Below is a small trained network, with its code and all its weights. Each question gives an input and a target symbol and asks what happens when units are switched off, that is, made to give their printed mean instead of their output.

import numpy as np


def w(rows, s, z=0):
    codes = np.array(rows[::2]) - 128.0
    scale = np.full(codes.shape[1], s)
    scale[-1] = z or s
    return codes * scale


def f(y):
    return np.maximum(y, 0)


def softmax(a):
    e = np.exp(a - a.max(-1, keepdims=True))
    return e / e.sum(-1, keepdims=True)


def log_softmax(a):
    a = a - a.max(-1, keepdims=True)
    return a - np.log(np.exp(a).sum(-1, keepdims=True))


def net(x, mask):
    ids = ['ΘΠΦΨαβδζηλμστω'.index(c) for c in x.split()]
    T = len(ids)
    res = E[ids] + P[:T]
    u = 0
    for l in range(3):
        r = res
        for j in range(2):
            rows = slice(3 * j, 3 * j + 3)
            q, k, v = (r @ M[l][rows].T for M in (Q, K, V))
            z = softmax(np.where(np.tri(T) > 0, q @ k.T / 3**0.5, -1e9)) @ v
            o = O[l][rows]
            res = res + np.where(mask[u + j], z, o[:, -1]) @ o[:, :-1]
        u += 2
        y = f(res @ A[l][:, :-1].T + A[l][:, -1])
        res = res + np.where(mask[u : u + 4], y, B[l][:, -1]) @ B[l][:, :-1]
        u += 4
    return log_softmax(res[-1] @ U[:, :-1].T + U[:, -1])


Q, K, V, O, A, B = {}, {}, {}, {}, {}, {}
E = w([
[146,104,193,190,81,113,125,107],'Θ',
[203,157,99,130,127,139,198,158],'Π',
[174,108,140,173,110,210,133,83],'Φ',
[206,111,253,148,162,67,161,139],'Ψ',
[176,129,87,100,106,58,139,114],'α',
[98,122,238,67,132,86,142,166],'β',
[102,117,147,59,178,180,148,115],'δ',
[133,91,78,127,129,133,196,197],'ζ',
[142,83,227,137,143,29,163,190],'η',
[49,72,198,137,101,83,113,101],'λ',
[111,90,134,118,109,175,95,48],'μ',
[124,121,201,127,132,223,190,140],'σ',
[66,182,207,81,82,156,130,55],'τ',
[36,128,113,138,79,145,196,131],'ω',
],0.019)
P = w([
[96,198,135,154,196,106,94,131],'0',
[149,89,95,126,129,165,5,224],'1',
[119,164,134,134,162,106,136,107],'2',
[157,75,111,94,92,160,35,208],'3',
[133,149,138,121,138,109,162,90],'4',
[173,70,112,64,73,165,63,198],'5',
[143,135,140,108,120,113,183,76],'6',
[186,49,109,54,57,169,86,182],'7',
[154,123,147,95,104,109,207,64],'8',
[193,35,103,48,39,180,109,164],'9',
[161,111,146,83,94,110,231,53],'10',
[205,21,112,31,59,190,124,174],'11',
],0.012)
Q[0] = w([
[168,131,178,255,131,106,88,113],'L0H1',
[134,187,27,35,129,164,117,91],'L0H1',
[132,134,128,172,121,112,108,92],'L0H1',
[84,202,165,139,155,137,109,188],'L0H2',
[118,181,109,168,178,152,74,137],'L0H2',
[118,130,179,96,118,127,168,150],'L0H2',
],0.0054)
K[0] = w([
[143,106,179,102,173,253,118,220],'L0H1',
[133,232,67,85,143,88,98,124],'L0H1',
[168,99,151,150,91,125,110,201],'L0H1',
[143,78,139,138,122,110,139,106],'L0H2',
[125,95,204,117,106,118,143,151],'L0H2',
[127,100,76,144,119,126,107,106],'L0H2',
],0.0057)
V[0] = w([
[124,114,108,3,95,228,90,173],'L0H1',
[138,199,141,112,87,145,68,212],'L0H1',
[129,164,136,178,95,163,151,113],'L0H1',
[109,163,182,189,188,80,34,192],'L0H2',
[123,153,128,130,115,122,118,123],'L0H2',
[105,33,157,101,148,63,160,130],'L0H2',
],0.0028)
O[0] = w([
[163,54,157,152,156,191,171,125,122],'L0H1',
[125,115,117,147,139,133,118,141,110],'L0H1',
[141,115,147,143,156,110,135,113,145],'L0H1',
[50,205,176,112,169,123,2,198,12],'L0H2',
[119,143,121,143,137,117,112,132,128],'L0H2',
[124,138,138,66,126,106,158,121,158],'L0H2',
],0.0048,0.0011)
A[0] = w([
[112,122,117,65,124,141,136,216,185],'L0N1',
[142,49,95,147,105,241,104,234,34],'L0N2',
[113,186,123,114,2,146,66,120,122],'L0N3',
[149,130,140,58,114,220,67,119,3],'L0N4',
],0.0059,0.0056)
B[0] = w([
[153,81,118,197,70,177,111,140,255],'L0N1',
[109,218,205,29,52,68,94,74,208],'L0N2',
[128,59,241,120,159,181,158,115,181],'L0N3',
[219,148,3,156,90,91,153,184,144],'L0N4',
],0.0068,0.0055)
Q[1] = w([
[90,150,160,168,189,70,162,136],'L1H1',
[151,69,168,140,85,142,97,120],'L1H1',
[145,140,164,214,112,172,100,186],'L1H1',
[128,91,176,225,111,108,77,124],'L1H2',
[149,118,254,105,44,73,190,138],'L1H2',
[152,80,187,144,125,117,133,127],'L1H2',
],0.0056)
K[1] = w([
[65,149,83,73,91,97,96,158],'L1H1',
[120,114,150,129,154,117,136,38],'L1H1',
[114,99,107,85,132,117,169,87],'L1H1',
[156,137,112,58,103,70,146,146],'L1H2',
[137,196,3,95,87,168,207,108],'L1H2',
[122,165,64,57,66,127,147,85],'L1H2',
],0.0067)
V[1] = w([
[128,89,156,178,184,122,102,162],'L1H1',
[132,145,116,159,72,113,45,103],'L1H1',
[126,114,125,179,102,69,115,138],'L1H1',
[154,79,121,4,155,87,212,117],'L1H2',
[154,110,113,95,82,174,113,118],'L1H2',
[167,31,247,189,139,35,209,83],'L1H2',
],0.0029)
O[1] = w([
[115,166,109,182,138,163,75,162,17],'L1H1',
[121,100,161,126,92,171,117,138,92],'L1H1',
[140,106,121,129,137,162,117,141,129],'L1H1',
[162,31,97,107,163,68,221,62,254],'L1H2',
[149,40,177,124,194,118,202,99,245],'L1H2',
[179,132,105,28,4,106,156,92,154],'L1H2',
],0.0036,0.00066)
A[1] = w([
[145,97,73,127,99,142,92,146,108],'L1N1',
[211,135,130,116,140,88,110,158,116],'L1N2',
[104,206,129,146,127,163,132,11,94],'L1N3',
[136,70,174,122,113,157,85,150,3],'L1N4',
],0.012,0.0061)
B[1] = w([
[106,80,189,153,93,173,132,156,226],'L1N1',
[2,135,121,142,25,185,125,96,254],'L1N2',
[139,16,196,127,127,187,93,171,201],'L1N3',
[123,148,36,144,63,201,109,124,226],'L1N4',
],0.0091,0.0049)
Q[2] = w([
[140,151,26,101,131,127,74,115],'L2H1',
[177,174,112,160,247,41,82,106],'L2H1',
[87,96,196,133,100,108,190,74],'L2H1',
[110,101,132,97,17,182,118,169],'L2H2',
[104,141,70,99,119,155,120,127],'L2H2',
[83,99,196,149,51,140,216,114],'L2H2',
],0.015)
K[2] = w([
[113,171,159,201,151,67,42,129],'L2H1',
[82,197,115,170,136,171,8,200],'L2H1',
[143,90,83,49,80,157,179,67],'L2H1',
[171,83,149,101,135,95,194,83],'L2H2',
[131,137,126,133,155,55,122,125],'L2H2',
[140,77,99,85,83,151,211,89],'L2H2',
],0.013)
V[2] = w([
[84,128,168,119,78,16,160,194],'L2H1',
[215,134,106,58,156,109,128,247],'L2H1',
[218,175,194,189,73,117,148,98],'L2H1',
[146,11,138,208,84,109,81,161],'L2H2',
[175,102,201,15,161,107,103,164],'L2H2',
[109,166,156,137,139,173,195,186],'L2H2',
],0.011)
O[2] = w([
[191,207,135,80,209,108,163,251,173],'L2H1',
[23,130,140,73,190,195,214,154,10],'L2H1',
[91,167,160,232,221,146,10,133,142],'L2H1',
[127,95,43,37,231,110,82,130,175],'L2H2',
[39,162,115,111,86,90,90,199,85],'L2H2',
[180,74,204,120,129,27,107,152,187],'L2H2',
],0.011,0.013)
A[2] = w([
[93,63,252,127,128,197,131,116,49],'L2N1',
[101,112,87,103,86,172,110,154,219],'L2N2',
[77,104,197,98,224,97,127,122,66],'L2N3',
[88,153,69,89,74,150,109,86,2],'L2N4',
],0.011,0.0089)
B[2] = w([
[145,194,70,50,130,193,102,143,214],'L2N1',
[124,168,161,148,217,104,178,62,254],'L2N2',
[161,150,118,195,41,185,174,126,162],'L2N3',
[114,87,134,160,72,112,204,253,164],'L2N4',
],0.012,0.01)
U = w([
[131,133,102,136,152,127,108,104,193],'Θ',
[138,126,94,125,94,156,113,147,101],'Π',
[114,95,141,142,130,143,126,121,245],'Φ',
[143,118,123,158,117,135,102,155,3],'Ψ',
[140,126,191,172,137,158,147,95,169],'α',
[123,155,179,120,132,109,127,119,134],'β',
[124,139,142,121,91,126,144,138,81],'δ',
[122,144,116,84,137,122,146,94,242],'ζ',
[152,145,96,125,137,124,131,163,18],'η',
[157,183,8,135,123,88,144,101,107],'λ',
[158,114,64,153,131,150,163,160,16],'μ',
[99,145,169,104,100,106,94,91,233],'σ',
[118,150,87,117,111,94,118,136,187],'τ',
[162,105,153,100,107,102,128,123,92],'ω',
],0.017,0.0057)

Each question gives the input, a string of symbols that net reads in full, and the target symbol t.
The units are the heads (3 rows each of Q, K, V and O) and the neurons (one row each of A and B). Each row of codes is followed by its name. A weight is (code - 128) times the scale printed after its matrix; where a second scale follows, it is the last column's (O, A, B and U).
mask holds one flag per unit, layer by layer, with each layer's heads first. A switched-off unit (its flag False) gives its mean, the last column of its rows in O or B, instead of its output. The means were averaged over made-up inputs and are rounded, as every weight is.
A unit's drop is (log p(t) with every unit on - log p(t) with that unit switched off) / (log p(t) with every unit on - log p(t) with every unit switched off).
The circuit of an input: a set's keep is (log p(t) with only the set's units on - log p(t) with every unit switched off) / (log p(t) with every unit on - log p(t) with every unit switched off). Starting from the 12 units with the biggest drops (on a tie, the unit counted first), units are removed one at a time, each time the one whose removal leaves the highest keep (on an exact tie, the one counted first), for as long as the keep stays at least 0.8.
circuit, biggest first: the units of the circuit, biggest drop first
k most important neurons: the k neurons with the biggest drops, biggest first
k most important neurons of layer l: the k neurons of layer l with the biggest drops, biggest first
heads that matter: for each layer, one digit per head in row order, 1 if its drop is at least 0.15 and else 0, layers parted by /
input ω ω ω Π α δ, target α: 4 most important neurons	[L1N1; L0N1; L2N2; L2N1]
input α α Ψ ω, target Ψ: 2 most important neurons of layer 2	[L2N2; L2N1]
input ω ω ω ω λ, target ω: circuit, biggest first	[L2H1]
input ω α α α, target α: 2 most important neurons	[L1N1; L2N2]
input Π ω Π ω Π λ α Π μ ω α ζ, target α: circuit, biggest first	[L2H2; L1N1; L2N2]
input δ ω β ω, target β: heads that matter	00 / 00 / 11
input η ζ ω α ω δ Π α Ψ ζ ω ζ, target ω: circuit, biggest first	[L1N2; L0N2; L2H2]
input σ ω τ τ, target τ: 2 most important neurons	[L1N3; L2N4]
input Π ω η η, target η: heads that matter	00 / 00 / 10
input Π λ Ψ ω σ ζ ω Ψ ω δ μ α, target μ: circuit, biggest first	[L2N4; L2H2; L1N2]
input α Π σ α δ ω σ, target Π: circuit, biggest first	[L2N1; L2N2]
input α η η η α ω τ α Π ω Π Π, target Π: circuit, biggest first	[L2N1; L2H2; L2H1; L1N1]
input σ σ ω α δ Ψ, target δ: 2 most important neurons	[L2N4; L1N2]
input ω ζ ω α Φ α λ ω, target λ: circuit, biggest first	[L2H2]
input σ α τ α, target τ: heads that matter	00 / 00 / 01
input Π ω δ α η, target λ: circuit, biggest first	[L2H2; L1N2; L1N1]
input Φ Π δ α, target δ: 3 most important neurons	[L2N4; L1N2; L2N2]
input ζ η α ω σ σ λ ω ζ η, target ζ: circuit, biggest first	[L2H1; L1N2; L2N1]
input α η Φ Π σ α α τ, target α: heads that matter	00 / 00 / 01
input η ω ω ω σ ω, target σ: heads that matter	00 / 00 / 11
input ω ζ ω ω η ω Ψ ω, target Ψ: most important neuron of layer 1	[L1N2]
input Π ζ ω Φ α α, target α: heads that matter	00 / 00 / 01
input ω η ω ω ω Π ω ω Π ω ω ζ, target ω: heads that matter	00 / 00 / 00
input ω λ ζ λ σ Φ Π δ ζ α Π α, target Π: circuit, biggest first	[L2N1; L2H2; L2H1; L1N1]
input ω σ ζ η ω τ ω δ ω α ω Π, target ω: circuit, biggest first	[L0N2; L2H2]
input Π ω δ, target ζ: 3 most important neurons	[L2N1; L1N2; L1N3]
input ω α α Π Π δ τ α σ ω η ω, target η: circuit, biggest first	[L2H1]
input λ α δ Π λ β Π Π η, target α: heads that matter	00 / 00 / 10
input ω ω Π ω α α ω ω ω Ψ ζ Ψ, target ζ: circuit, biggest first	[L1N2; L2H1; L2N1]
input ω η Π α, target Π: circuit, biggest first	[L2N1; L2H2; L1N1; L2H1]
